Each row is shifted at random along 6 fixed directions that mean nothing.
Known rows, with every way that one mark hangs from another
Z846[Z683[Z658[Z15[Z510] Z623[Z839] Z948]]]: [-0.92 -0.80  3.01 -1.42 -2.91  1.28  2.87 -0.62  6.32  0.35  3.60 -0.96
 -2.27 -2.51  3.52  0.22  1.60  2.96 -1.21 -1.35  2.19  4.38 -7.08 -5.51
  4.51 -0.54 -0.38  2.37  8.52  5.34  3.24  2.79 -1.54 -5.58 -0.56 -2.33
 -1.19 -1.58 -1.86  2.53 -0.25]
Z510[Z15 Z765 Z948[Z270]]: [ 0.72  1.74 -0.52  1.59  0.77  1.07 -0.72 -1.52 -1.71 -0.86 -2.10  0.11
  2.05  0.77 -2.24  1.51 -0.59 -0.45  2.08  0.04 -2.48  1.07  0.25  1.48
 -1.10  2.32  2.04  0.64  0.08 -2.03  2.09 -2.68  1.54 -0.46 -2.63  1.60
  0.66 -2.03 -0.82  1.40  6.87]
Z15[Z510 Z948[Z270]]: [-0.05 -2.20  0.36  0.35  0.33  0.36 -4.95  0.19 -2.13  1.45 -0.78  0.13
 -1.49 -0.97 -4.24  0.68 -1.80 -3.41 -0.69  1.18 -4.11  2.35  2.30  0.39
 -0.67 -1.96  1.27  0.03 -2.50 -1.18  3.92 -1.67 -0.49 -1.37 -0.28  3.11
 -2.64 -2.20  1.14 -1.64  6.79]
Z270[Z15[Z623[Z839[Z510]] Z948] Z175]: [-2.53  4.49 -1.91 -2.05  2.03 -0.52 -6.83 -0.59  2.59 -2.99 -0.88 -1.61
  0.73 -1.03 -1.26 -1.14  0.23 -0.41  4.35 -2.18 -1.85 -6.34  4.01  6.62
 -3.53 -0.45  3.82  0.12 -2.62  2.13 -2.10  1.21 -3.45 -0.20 -2.17 -3.51
 -0.72  1.87  3.19  4.21 -0.92]
Z658[Z683[Z839] Z948]: [ 1.16 -1.54 -0.49 -1.69 -2.27  0.85 -0.05  1.30  2.78 -0.53  0.52 -0.88
 -0.45 -1.41 -0.20  0.42 -0.28  0.50 -1.38  0.59  1.06  0.17 -3.54 -1.33
  2.83 -1.56 -0.86  1.75  3.21  3.92  0.90  2.17 -0.01 -2.62  2.69 -0.46
 -2.32  0.47  1.93 -0.58 -2.86]
Z839[Z15[Z623] Z270]: [-2.74 -2.13 -1.93  1.42 -0.68 -1.49 -0.36 -2.37 -2.72 -0.03 -2.28  1.77
  1.73  1.43  1.37  2.16  0.52  0.65  5.10 -0.93 -2.52 -0.10  1.73  1.75
  0.91  1.15  0.78 -0.28  0.29 -1.13  1.47  0.55 -1.93 -1.68  0.12 -1.04
  4.26 -0.24 -1.23  4.01  1.14]
Z623[Z658[Z15[Z510 Z948]]]: [-1.52 -0.11  0.37  0.10 -2.20  3.68 -0.40 -2.58  2.04  0.20 -1.04  1.23
 -1.36  0.36  1.38  0.64  0.64  1.22  0.87 -1.36 -2.14  2.84 -2.09 -2.71
  2.62  1.57 -0.75  1.82  4.35  1.10  3.76  2.54  0.64 -2.84 -0.09 -2.06
  1.62 -1.34 -1.60  2.19 -0.91]
Z510[Z15[Z623[Z658]] Z765 Z948[Z270]]: [ 0.98 -0.43 -0.53  0.42  0.57  0.97 -1.09  0.06 -1.79 -1.98 -1.49 -0.05
  1.64  0.18 -2.72  2.58 -0.84 -2.84  1.59  1.36 -3.68  0.53  0.53  0.52
 -0.42  2.21  1.59  0.04 -0.69 -2.10  3.04 -3.20  0.40  0.24 -1.61  2.37
  0.47 -0.35 -0.71 -0.91  4.71]
Z658[Z15[Z510] Z623[Z839[Z270]] Z683[Z846] Z948]: [-1.01 -0.42 -0.86 -5.10 -2.28 -0.57 -2.07  0.60  4.85 -1.82  0.47 -1.85
  1.59 -2.47  0.79 -0.09 -1.23 -1.11 -0.12 -0.49  1.77 -2.69 -4.70 -0.13
  3.07 -2.62  0.63  5.56  5.65  4.74  1.98  2.85 -4.60 -5.93 -0.71 -0.09
 -0.30  2.44  0.48  3.37 -3.77]
Z839[Z15[Z623[Z658[Z683[Z846]]]] Z510[Z765]]: [ 1.11 -2.12  1.03 -3.49 -0.32  1.54 -2.45  1.82  1.53 -4.95 -0.53 -1.54
  4.93 -1.29 -0.97 -0.13 -0.26 -2.89 -0.82  1.85 -0.36 -1.23 -2.54 -0.84
 -1.06 -1.42  1.02  0.27  1.02  1.50  2.41  0.16 -3.24  1.06  0.65  0.61
 -1.99  3.18  0.85 -4.33 -0.49]
Z683[Z658[Z948] Z839[Z510]]: [-2.71  1.78 -2.66 -1.58 -0.25  1.94 -1.81  1.07  1.62 -2.56 -0.59 -3.05
  0.82 -1.36  0.46 -1.97 -0.86  2.20  0.56 -1.84 -1.73 -2.48 -3.11  2.79
  0.61 -5.41  2.63  0.92  1.03  5.39 -0.67  1.69 -2.10 -3.73  1.14 -2.64
 -2.99 -0.67  3.84  3.39 -1.41]
Z623[Z658 Z839[Z270]]: [ 0.31 -2.59  1.61 -0.22 -1.90  0.84  2.67 -2.97  2.72  0.26 -0.78  2.52
  0.09  1.64  2.14  0.68  0.62  0.82  1.22 -1.01  1.17  3.50 -1.73 -3.23
  3.49  1.30 -0.51  0.38  4.40  0.11  3.06  1.97  0.78 -2.11 -0.49  0.06
  2.32  0.64 -1.96  1.37 -0.01]
Z510[Z15[Z623] Z948]: [ 2.09  1.53 -0.43 -1.52  1.23 -0.40 -1.83  1.39  2.95 -2.73 -0.93 -2.11
  3.14 -1.23 -1.23  1.70 -0.14 -2.05  0.13  1.74  0.37 -2.32  0.06  0.84
 -1.81  1.54  1.98  0.69  1.27  0.44 -1.00 -0.31 -1.09 -0.33 -2.59  0.60
 -0.78  1.87  0.92 -1.02  1.50]
Z175[Z846[Z839[Z15]]]: [ 2.01  1.61 -1.24 -2.66  2.97 -0.69 -3.38  0.67  2.90 -3.73 -0.19 -1.83
  2.24  0.05 -0.40 -0.93 -0.48 -1.58 -1.43  0.44  3.36 -6.38  2.18  5.41
 -2.58 -0.92  1.45  1.48 -0.06  0.39 -5.31  1.43 -2.72  2.76 -2.72 -0.61
  0.21  5.02  2.45  1.51 -3.47]
Z948[Z15[Z623[Z658[Z683]]]]: [-1.12 -1.13 -3.68 -0.54 -0.34  0.98 -4.16  1.42 -2.00 -1.46 -0.96 -2.63
 -3.27 -1.23 -1.82  0.69  0.43 -0.53  1.42 -1.28 -5.60 -1.92  0.71  1.69
 -0.42 -1.25  0.50 -1.90 -3.49  3.02  1.14 -0.81 -0.55  0.58  6.16 -3.56
 -2.81  0.52  4.06 -0.25 -4.69]
Z683[Z623 Z658[Z15 Z948] Z839]: [ 1.59 -3.87 -0.51 -0.84 -4.41  2.69  1.68 -2.48  0.06  3.02 -0.26  0.90
 -4.59  0.44  1.33  1.49 -0.90  1.00 -2.64  0.36 -0.49  4.51 -5.77 -4.13
  6.20 -3.12 -3.04  1.49  4.66  3.39  5.84  0.36  1.17 -3.70  5.09  0.90
  0.28 -0.51 -2.40  0.59 -5.02]
Z846[Z683[Z623 Z658 Z839[Z15[Z510] Z270]]]: [ 0.54  5.48  0.22 -1.92  1.92  3.68  0.80 -0.32  2.98 -2.82 -0.47 -1.86
 -1.44  0.69  4.15 -0.63 -0.09  0.80 -1.59 -1.89  5.09 -3.38 -3.29  2.34
  3.05 -1.94  0.75  3.73  4.48  1.20  0.36  1.50 -2.00  3.62 -3.20 -5.08
  4.74  4.27 -2.75  5.59 -5.43]
Z175[Z846[Z683[Z623 Z658] Z839[Z15 Z270]]]: [ 2.08 -0.74  0.97 -1.70  1.53  1.03 -0.08 -1.61  3.39 -1.07  0.54 -1.78
 -3.19  1.01  3.23 -0.29  2.34  1.65 -2.64 -2.37  3.85  1.34 -2.37  0.29
  1.28 -1.13  0.48 -0.27  3.55  2.55 -0.71  1.49 -0.15  2.22  0.06 -3.40
  0.09  3.28  0.77  2.82 -2.65]
Z683[Z623 Z658[Z15[Z510] Z948] Z839]: [ 0.41  3.55 -1.56 -4.33  0.21  2.62 -1.76  1.78  2.96 -2.90  0.50 -2.56
 -0.64 -1.50  0.49 -0.98 -3.22 -2.38 -2.99  0.79  2.22 -5.82 -3.70  2.41
  2.48 -4.68  0.87  5.60  3.17  2.59  1.04  0.02 -3.78 -0.85 -2.67 -0.01
  1.71  3.81 -1.59  2.76 -6.76]
Z839[Z270 Z510[Z15[Z948]]]: [ 2.14 -0.23 -1.18  1.42 -0.07  0.78 -3.68 -1.66 -0.72 -0.60 -3.88  1.11
  8.10 -0.01 -1.88  0.75 -0.94  0.37  2.45  2.97 -0.34 -1.46  0.59  1.68
 -0.89  0.84  0.23  0.83  1.54  0.04 -0.45  2.67 -2.56 -1.61  0.23 -0.03
  1.73  0.98  0.18 -0.38  2.00]
Z948[Z15 Z270[Z175]]: [ 1.92 -0.55 -0.64  3.77 -1.18 -0.11 -3.17 -2.33 -1.81  3.03 -0.48  2.80
  0.26 -0.84 -2.80  1.19 -0.64  0.96  3.02  0.59 -1.37 -0.01  2.23  1.98
  0.25  2.00 -2.16 -0.15 -1.90 -0.71 -0.10  0.53 -0.40  0.20  2.33 -0.17
  1.99 -1.78 -1.18  1.59  0.78]
Z948[Z15[Z510[Z765]] Z270[Z175[Z846]]]: [ 1.30  1.76  1.31  1.55 -0.07  2.18 -4.97 -2.40  1.34  0.27  0.23  1.22
 -1.41 -1.64 -2.70 -1.35  0.49  0.66  1.31 -2.31 -0.74 -1.01  1.63  2.74
 -1.96  1.86  0.84  0.96 -1.51 -0.79  0.40  0.74 -0.49  1.22  0.51 -1.47
 -1.05 -1.76 -0.56  2.35  3.99]
Z510[Z15[Z623[Z658[Z683]]] Z765[Z270] Z948]: [-1.86  3.62 -2.58  0.00  0.26  1.65  0.51 -0.51  1.39 -3.67 -1.98 -1.02
  4.46  0.59  0.46  1.68  0.88  1.39  3.65 -1.26 -1.31 -3.29 -1.63  2.15
 -0.12  4.52  2.55  1.95  2.58  0.46 -1.08  0.53 -0.86 -1.50 -3.11 -2.49
  2.40  0.41 -0.24  3.31  1.03]
Z623[Z658[Z15 Z683] Z839[Z510[Z765[Z270[Z175]]]]]: [-0.15  0.57 -0.32 -2.14 -1.74  2.53 -0.77 -2.11  2.49 -3.16 -0.53  0.44
  2.82  0.21 -0.32 -0.45 -0.44  0.22  0.85 -0.37 -0.08 -1.85 -2.73 -0.11
  1.90 -0.01  0.56  1.74  2.70  2.50  2.03  2.02 -1.54 -1.88  1.14 -0.83
  0.00  1.36  0.24  0.37 -3.92]
Z683[Z839[Z15 Z270]]: [ 0.69 -0.40 -2.31 -0.54  0.80 -0.90 -1.98 -0.57 -1.86 -1.40 -2.70  0.72
  2.75  1.23 -1.16  0.82 -2.03 -1.67  1.54  1.75  0.43 -3.50  1.60  4.46
  0.48 -2.69  0.91  1.21 -0.68 -1.05 -0.42  0.06 -2.13  0.38 -0.63  1.16
  2.61  2.50  0.42  1.78 -1.09]
Z270[Z15[Z948] Z175[Z846[Z683]]]: [-0.85 -2.81  0.60  0.82  0.61 -1.65 -4.78 -2.61 -1.98  2.40  0.47  2.77
 -2.26  1.80 -1.28  2.23 -1.19 -1.27  2.05  1.41 -2.21  1.63  3.90  2.10
 -1.26  0.94 -1.44 -1.78 -1.71 -0.59 -1.72 -0.32 -1.98 -0.11 -1.08  0.91
  2.33 -0.07  0.46  1.01  2.67]
Z15[Z510[Z765] Z948[Z270[Z175]]]: [ 0.56 -0.10  2.10  1.83 -0.51  1.30 -4.07 -0.28  0.99  0.77 -0.09  1.18
  1.72 -2.60 -3.54 -0.66  0.04 -0.06  1.39  0.34 -1.36  0.51  0.27  1.14
 -1.12  1.46  1.04  1.50  0.38 -0.67  1.89  1.54 -1.66 -1.56 -1.06  0.33
 -2.00 -2.67 -0.10 -0.01  6.99]
Z510[Z15[Z623] Z765[Z175] Z948[Z270]]: [ 3.94  1.54 -1.33  2.19  0.39  2.36 -2.95 -2.03 -3.03 -0.30 -3.40  1.61
  3.33  1.37 -3.05  2.89 -0.74 -1.38  1.09  2.57 -1.51 -2.53  1.61  2.91
 -0.29  4.12 -1.00  0.20 -1.87 -3.97  1.49 -1.37  1.30  3.01  0.96  1.19
  1.93  1.09 -1.66 -0.92  0.93]
Z846[Z683[Z658 Z839[Z15[Z948]]]]: [ 0.54 -2.72  0.59  2.24 -2.73  2.43  2.14 -2.62 -0.19  2.50 -0.76  1.89
 -1.91  1.39  2.71  2.71  0.04  3.07  0.10  0.61  0.64  4.62 -3.57 -2.43
  5.44 -0.21 -3.51  0.29  5.52  2.05  2.11  2.82  0.17 -1.24  2.94 -2.81
  2.97 -0.75 -1.91  2.38 -1.92]
Z510[Z15[Z623] Z765 Z948[Z270[Z175[Z846]]]]: [ 4.99 -2.78  1.03  4.66 -2.74  1.24 -0.70 -3.70 -1.94  2.62 -2.19  5.10
  5.26  0.51 -2.41  4.24 -0.65  0.06  2.65  4.01  0.15  0.33  0.93  0.03
  1.45  6.94 -4.20  0.94  2.32 -3.28 -0.36  2.16 -0.61  0.30  2.30  1.85
  4.43 -0.43 -4.09 -0.71  2.21]
Z765[Z270[Z175[Z846]] Z510[Z15[Z948]]]: [ 0.36 -2.04 -1.83  2.66 -2.70  0.84 -2.42 -5.96 -2.23  2.87 -3.08  4.54
  2.31  2.51 -2.80  2.58 -0.54  1.45  1.88  1.75 -1.78  1.95  1.55  0.84
 -0.90  2.50 -1.77 -0.84 -0.45 -0.40 -1.84  1.51  1.05 -3.20  2.93  2.20
  0.96 -1.81  0.24 -0.54  3.11]
Z15[Z510[Z765] Z623[Z839] Z948[Z270[Z175]]]: [-0.46  0.71 -0.21  2.25 -1.87  2.41 -4.66 -1.87  0.86  0.63 -1.86  0.69
 -0.06 -2.48 -2.58 -0.35  1.42  1.74  3.54 -2.22 -2.90 -2.51  1.29  3.59
  0.52  1.67  1.17  1.07 -0.09  0.77  2.09  4.09 -1.69 -1.88  4.51 -3.90
 -2.71 -1.96  1.41  3.46  1.50]
Z683[Z623 Z846[Z839[Z510[Z948]]]]: [-0.82 -0.33 -1.96 -2.67  0.42 -0.20 -0.26 -2.37 -1.30  0.95 -1.82 -1.15
  0.26  1.25  2.16  0.27 -1.22  0.23 -0.77 -1.34  0.51 -0.24 -1.48  2.50
  1.23 -4.27  0.50  0.56  0.38  1.77 -0.44  0.41 -1.97 -0.97 -0.38  0.90
  1.37  1.38  0.63  3.35 -1.92]
Z683[Z623[Z839[Z510[Z765]]] Z658[Z948] Z846]: [ 1.82 -0.36 -0.07 -3.86 -0.26  2.99 -1.49  0.11  1.08 -1.37 -1.27 -1.83
 -0.13  1.21  0.85 -1.05 -2.22 -2.00 -3.78  0.08  1.57 -0.85 -4.41  0.21
  2.46 -4.62 -0.81  2.05  1.97  1.86  2.97 -0.54 -1.29  0.71  1.57  0.45
 -0.29  4.26 -0.70 -0.47 -4.53]
Z683[Z839[Z15[Z623 Z948] Z270[Z175]] Z846]: [-1.64 -3.80 -1.61 -2.94  0.75 -2.45 -3.74 -1.47 -1.82 -0.21 -2.97  1.05
 -1.54  2.19 -0.44  2.01 -2.17 -3.20  1.85 -0.34 -1.54  0.21  2.07  4.58
  1.00 -4.61  1.46 -0.13 -2.08 -1.59  1.81 -1.03 -2.39 -0.82 -1.17  2.67
  1.92  2.17  1.18  2.94  2.37]
Z175[Z846[Z683[Z623] Z839[Z15[Z510] Z270]]]: [ 1.98 -0.75 -0.07 -1.73  2.16  0.51 -2.25 -2.30 -0.33 -0.84 -0.42 -0.21
 -1.70  1.69  1.11  0.75 -0.33 -1.60 -2.34  0.12  2.37 -1.69  1.25  3.07
  0.71 -1.92  0.21  0.58  0.62 -0.49 -1.02  0.66 -1.97  3.05 -0.38 -0.43
  2.15  3.82  0.00  2.08 -2.52]
Z510[Z765[Z270] Z948[Z15[Z623]]]: [ 0.91  2.19 -2.93  1.19  0.76 -0.15 -3.19  0.65 -0.20 -1.41 -1.84 -0.94
  5.80 -0.28 -3.22  0.46  0.25  0.13  2.74  1.54 -1.52 -5.00  0.46  4.41
 -1.77  2.60  1.83  1.29 -0.67 -0.50 -2.22  0.00 -1.75 -0.43 -0.12 -0.95
 -0.33  0.34  0.52  0.13  1.39]
Z510[Z15[Z623[Z658 Z839[Z270]]]]: [ 1.94 -0.40 -0.23 -1.65 -0.20  0.80 -0.61 -0.84  1.69 -2.66 -1.43  0.58
  1.38  0.36 -0.16  2.01 -0.89 -2.50  0.52  1.23  0.45 -1.93  0.68 -0.10
  1.24  1.31  0.28  0.83  1.39 -0.87  1.62  0.11 -0.94  0.57 -0.52  0.65
  2.17  3.66 -1.19 -0.38 -2.40]
Z846[Z683[Z623 Z839[Z15]]]: [-0.08 -0.54  0.80 -0.98 -0.85  0.65  2.94 -1.76  0.41  1.03  0.52  0.10
 -3.44  0.76  3.10  1.35  0.22  1.23 -1.23 -0.61  2.23  2.68 -3.30 -1.10
  3.56 -2.25 -0.68  0.52  3.70  1.53  2.07  0.47 -0.58 -0.38  0.42 -0.97
  1.85  0.43 -1.78  2.72 -2.28]

Rows
[-1.45 -3.15  2.85 -1.50 -1.03 -0.43  3.79 -1.60  2.40  1.14  2.70  1.69
 -3.63  1.32  4.16  1.37 -0.79  0.83 -1.67 -0.90  2.96  4.30 -2.60 -2.81
  3.16 -0.37 -1.36  0.87  4.88  0.54 -0.91  0.76 -1.71 -1.46 -3.23  0.91
  2.96 -0.12 -2.74  3.04  1.77] -> Z175[Z846[Z683[Z658 Z839]]]
[ 0.04 -1.58  1.59 -0.58  0.61 -0.78 -1.22 -1.32  1.33  0.62  1.58  0.65
 -3.97  0.18  0.46  0.00  0.67  0.70 -0.73 -1.25  1.21  1.10  0.31  1.60
 -0.23 -1.34 -0.05 -1.72 -0.57  0.94 -2.26  1.20 -0.77  0.29  1.06 -0.61
 -1.43 -0.15  2.01  1.50  0.59] -> Z270[Z175[Z846[Z683[Z839]]]]
[-2.87 -4.65 -0.80  0.94 -1.88 -2.80 -3.91 -2.64  1.27  2.63  0.01  0.68
  1.00 -1.86  0.12  0.36  2.39  4.75  3.73 -1.64 -2.53  1.07  0.02  1.78
 -1.91  0.17  1.49 -2.91  0.19  4.25 -3.18  4.33 -3.35 -6.76  2.01 -1.29
 -4.04 -2.81  5.00  3.00  3.89] -> Z765[Z175[Z846[Z839[Z270[Z15[Z510 Z623 Z948]]]]]]
[ 2.28  0.45  1.14  0.01 -0.46  0.84 -2.64 -1.17  0.47 -1.81 -1.32  1.77
  8.12 -0.55 -1.28 -0.52  0.19 -0.69  2.46  2.64  1.13 -2.78  0.56  0.71
 -1.05  2.03  0.70  1.28  0.98 -0.86  0.67  1.35 -3.07  0.89 -0.83  0.25
  1.79  2.08 -2.72 -1.93  1.72] -> Z839[Z270[Z15[Z623]] Z510[Z765]]
[ 0.31  3.55 -0.13  0.70 -0.92  3.37 -3.03 -1.46  2.88 -0.75 -1.82  1.55
  4.53 -0.73 -0.25 -0.04  1.15  1.53  1.48  0.00  1.47 -5.13 -0.14  2.61
  0.56  4.86  0.01  3.59  2.45 -1.82 -0.32  4.56 -2.34  0.16 -1.20 -3.11
  1.80  1.19 -2.65  1.87 -0.53] -> Z15[Z510[Z765[Z175 Z270]] Z623 Z948]
[ 0.18  4.86 -0.50  1.19 -1.05  0.90 -0.20 -3.17  5.61 -0.95 -1.44  0.52
  6.14 -0.71 -0.71 -0.27  2.42  4.44  2.68 -0.77  2.73 -0.92 -2.34  1.05
 -2.88  3.40  2.47  1.08  3.42  3.07 -4.39  3.36  0.80 -4.30 -2.58 -1.45
 -1.41 -1.80  1.29  1.73  4.32] -> Z765[Z270[Z175] Z510[Z15 Z948]]
[-4.03 -3.14 -0.38 -0.76 -0.46 -2.20  0.82 -1.99 -1.16  1.84  1.65  0.79
 -3.27  1.14  2.87  1.25 -0.50  2.16  0.75 -1.68 -0.88  1.74 -1.38  0.41
  0.86 -1.02 -0.62 -1.73  0.42  1.50 -1.81  0.11 -2.89 -3.21 -0.71  0.25
  0.90 -1.06  1.09  4.06  0.29] -> Z765[Z175[Z846[Z683[Z658[Z623[Z839]]]]]]
[ 1.51  2.47 -1.12 -2.75 -2.99  5.21 -2.22 -0.78  2.69 -2.80 -0.82 -0.32
 -0.96 -1.22 -0.15  0.50 -0.60 -0.99 -1.31 -0.10  0.29 -4.67 -2.74  0.73
  4.50  0.02 -0.87  5.49  3.74  1.63  4.11  2.93 -0.50 -0.20  3.84 -2.63
  0.30  2.16 -1.79  1.49 -7.59] -> Z658[Z15[Z510[Z765] Z623] Z683[Z839] Z948]
[ 5.40 -1.06  3.95 -2.25  1.38 -0.78 -0.02  0.62  3.83 -1.59  1.57  1.42
  1.83  0.01 -0.30  1.30 -1.15 -3.55 -3.16  4.42  6.60  0.13 -1.06 -0.67
  1.88 -1.10 -0.80  1.63  3.15 -1.77  0.64  0.10 -1.83  3.16 -3.89  2.95
  2.19  4.41 -2.90 -3.14  0.35] -> Z846[Z683[Z839[Z15 Z270[Z175]]]]
[-0.66  0.52 -0.45  1.22 -1.26  1.77  1.21 -4.16 -3.77  0.42 -1.65  4.30
  5.87  2.81  0.10  1.03 -2.40 -0.29  1.67  1.94 -0.22 -0.96  0.76  0.60
  1.75  1.97 -1.28  2.16  0.66 -3.84  1.15  0.00 -1.65  0.02 -1.95  2.91
  5.99 -0.62 -5.51  0.49  1.83] -> Z839[Z510[Z765[Z270]]]
[-1.18  1.17 -1.52  0.16 -0.32  2.56 -0.63 -1.65 -0.70  0.09 -0.95 -0.85
 -2.39  0.78  1.72  0.53  0.29  1.37  0.52 -0.99 -1.26 -0.86 -2.31  1.45
  3.68 -2.24 -0.20  0.97  2.49  2.62  1.93  2.10 -1.12 -1.63  3.49 -4.03
  1.27  0.89  0.58  4.09 -5.97] -> Z846[Z683[Z623[Z658[Z15[Z510] Z948] Z839[Z270]]]]
[-3.83  3.01 -0.82  0.88 -2.44  4.32 -0.18 -5.87  3.34 -1.24 -2.08  2.14
 -0.94  1.35  3.00 -0.88  1.89  4.68  5.32 -5.46 -2.02 -0.47 -2.11  1.54
  3.72  1.82  1.57  2.86  5.21  1.78  3.48  4.90  0.59 -5.00  0.60 -5.49
  2.92 -1.93 -1.16  8.92 -1.96] -> Z623[Z658[Z15[Z510[Z765]] Z948] Z839[Z270[Z175]]]
[ 0.89 -2.80  1.95  0.07 -0.66 -0.67 -1.95 -0.97  2.49  1.88  0.50  1.63
 -2.99 -0.59 -0.67  1.33  1.46 -0.83  0.46 -1.11 -0.09  3.22  1.52 -0.99
  0.64  2.72 -0.41 -0.22  0.63 -1.18  1.96  0.89  0.16 -0.27 -0.31  0.44
 -0.48 -0.55 -0.98  0.82  3.58] -> Z15[Z623 Z948[Z270[Z175[Z846]]]]
[ 0.26 -3.36  1.03 -0.84 -6.34  1.20  4.56 -1.47  5.96  2.67  1.66  0.26
 -2.35 -2.92  3.48  0.41  3.35  5.72 -0.43 -2.79  2.56  5.96 -8.41 -7.14
  5.68  1.19 -2.49  2.03  9.07  7.32  3.32  5.33  1.06 -6.90  4.75 -2.88
 -2.71 -2.75 -0.11  2.19 -2.42] -> Z658[Z623 Z683[Z839] Z948]
[ 0.09  0.64 -0.58  0.10 -0.52  3.71  0.27 -1.74 -1.77 -1.39 -0.86  0.92
  0.67  2.02  1.51  1.45 -2.23  0.07 -0.51  1.58 -0.04 -0.44 -2.32  1.10
  4.14 -2.41 -1.57  1.92  2.94  0.36  2.18  0.54 -1.34  0.91  0.73 -1.25
  3.84  1.16 -2.38  1.93 -2.82] -> Z846[Z683[Z658[Z948] Z839[Z15 Z510[Z765]]]]
[-1.83  1.57  1.66 -1.10 -3.12  3.11  1.10 -4.99  3.10 -0.10  0.36  4.61
  0.29  1.55  3.54  2.16 -1.49 -0.90  2.62 -0.59  0.80 -0.63  0.96 -2.32
  4.09  4.00 -1.63  4.20  5.27 -1.39  3.13  2.42 -1.68 -1.50 -4.61 -0.04
  7.99  1.23 -7.28  4.14 -1.66] -> Z270[Z15[Z510 Z623[Z658[Z948] Z839]]]
[ 1.17  1.22 -3.51  0.82 -0.15  3.32 -3.62 -1.02 -3.81  0.16 -2.29  1.08
  2.05  1.36 -1.99  0.72 -2.09 -1.18 -0.24  2.47 -1.99 -5.00 -0.29  3.29
  1.22  0.16 -2.22  1.60 -1.58 -0.98  0.47  0.14 -1.69  1.31  2.67 -0.29
  3.17  2.59 -1.15 -0.45 -6.65] -> Z683[Z623[Z658[Z948[Z15[Z510[Z765[Z175 Z270]]]]]]]
[ 1.58 -0.84  1.92 -0.97 -1.89  1.78  0.89 -3.06  5.17 -0.59 -0.50  2.91
  1.66  1.87  1.74  0.67  0.30 -0.09  1.20  0.23  2.24  2.20 -1.53 -3.20
  3.55  2.33 -0.74  2.12  6.01  0.39  3.32  2.32  1.01 -2.25 -2.57  0.21
  3.36  2.22 -3.19  1.02 -0.72] -> Z623[Z658[Z948] Z839[Z270[Z15]]]
[-1.65  0.82 -1.12 -2.35  2.00 -0.19 -3.70 -4.95 -1.42  0.99  0.50  1.03
 -3.83  3.46  0.39  0.82 -0.41 -0.75 -1.64 -1.55 -0.36 -0.42  2.61  3.30
 -0.67 -1.71  1.90 -1.67 -3.70 -0.95 -0.44 -2.28 -0.10  0.62 -2.97  2.27
  0.61  1.05  0.35  2.12  1.54] -> Z765[Z175[Z846[Z683[Z623] Z839]] Z270[Z15[Z510]]]
[ 1.42 -1.12  1.09  0.20 -2.69 -0.61 -2.23 -3.07  2.69  1.65  0.10  3.69
  3.84 -0.14 -2.83  1.46  0.66 -0.33  1.33  2.94  1.10  1.44  0.64 -1.71
 -1.24  2.89 -0.51  0.18  0.81  0.63 -0.45  0.98 -0.22 -2.67 -0.84  3.04
 -0.47 -0.28 -1.64 -3.65  3.90] -> Z765[Z270[Z15[Z623 Z948] Z175] Z510]
[-1.39 -1.61 -1.65  0.69  0.43 -0.75 -2.69 -2.42 -3.61 -1.18 -3.03  1.33
  5.98  1.48 -0.74  0.73 -1.35 -0.68  3.58  1.36 -2.50 -0.48  1.66  2.32
 -1.14 -1.65  1.59 -0.44 -0.77 -0.77  1.23  0.01 -2.98 -1.60 -0.78  1.36
  2.76 -0.15 -0.06  1.04  3.35] -> Z839[Z15 Z270 Z510]
[ 0.05 -2.16  0.64 -2.20 -1.55  0.17 -0.18 -1.53  2.88  0.04 -1.50 -0.19
  2.96 -0.59  3.08 -0.76 -0.45  2.44  0.50 -1.21  3.86  0.99 -5.84  0.54
  1.87 -4.61  0.01  1.18  4.54  4.44 -0.17  3.25 -4.49 -2.80 -0.37 -0.99
  1.61  2.11 -0.19  3.56 -0.99] -> Z683[Z623 Z658 Z839[Z15 Z270[Z175] Z510] Z846]
[ 1.18  0.45 -1.01 -0.84 -2.06  1.23 -3.75 -2.85  0.47  0.95  0.02  1.43
 -1.43 -1.21 -2.61  0.66 -1.67 -2.17  0.13  0.50 -1.35 -1.92  0.20  1.29
  2.95 -1.36 -0.81  3.56  0.90  0.65  4.56  0.72 -1.22 -3.29  2.02  1.87
  0.36 -0.20 -1.55  2.49 -2.73] -> Z658[Z15[Z510] Z623[Z839] Z948[Z270[Z175]]]
[-2.26 -4.42 -1.95 -4.38  1.63  0.05 -2.15 -3.18 -3.72 -1.56 -0.83  0.53
 -8.24  4.52  0.71  3.01 -2.24 -5.49 -1.85 -2.04 -4.46  2.53  4.28  1.10
  1.32 -2.26  0.87 -1.14 -3.15 -2.77  4.26 -4.64  0.98  2.81 -1.56  3.41
  2.62  2.15  0.23  1.48  0.12] -> Z175[Z846[Z839[Z15[Z623[Z658[Z683]] Z948]]]]
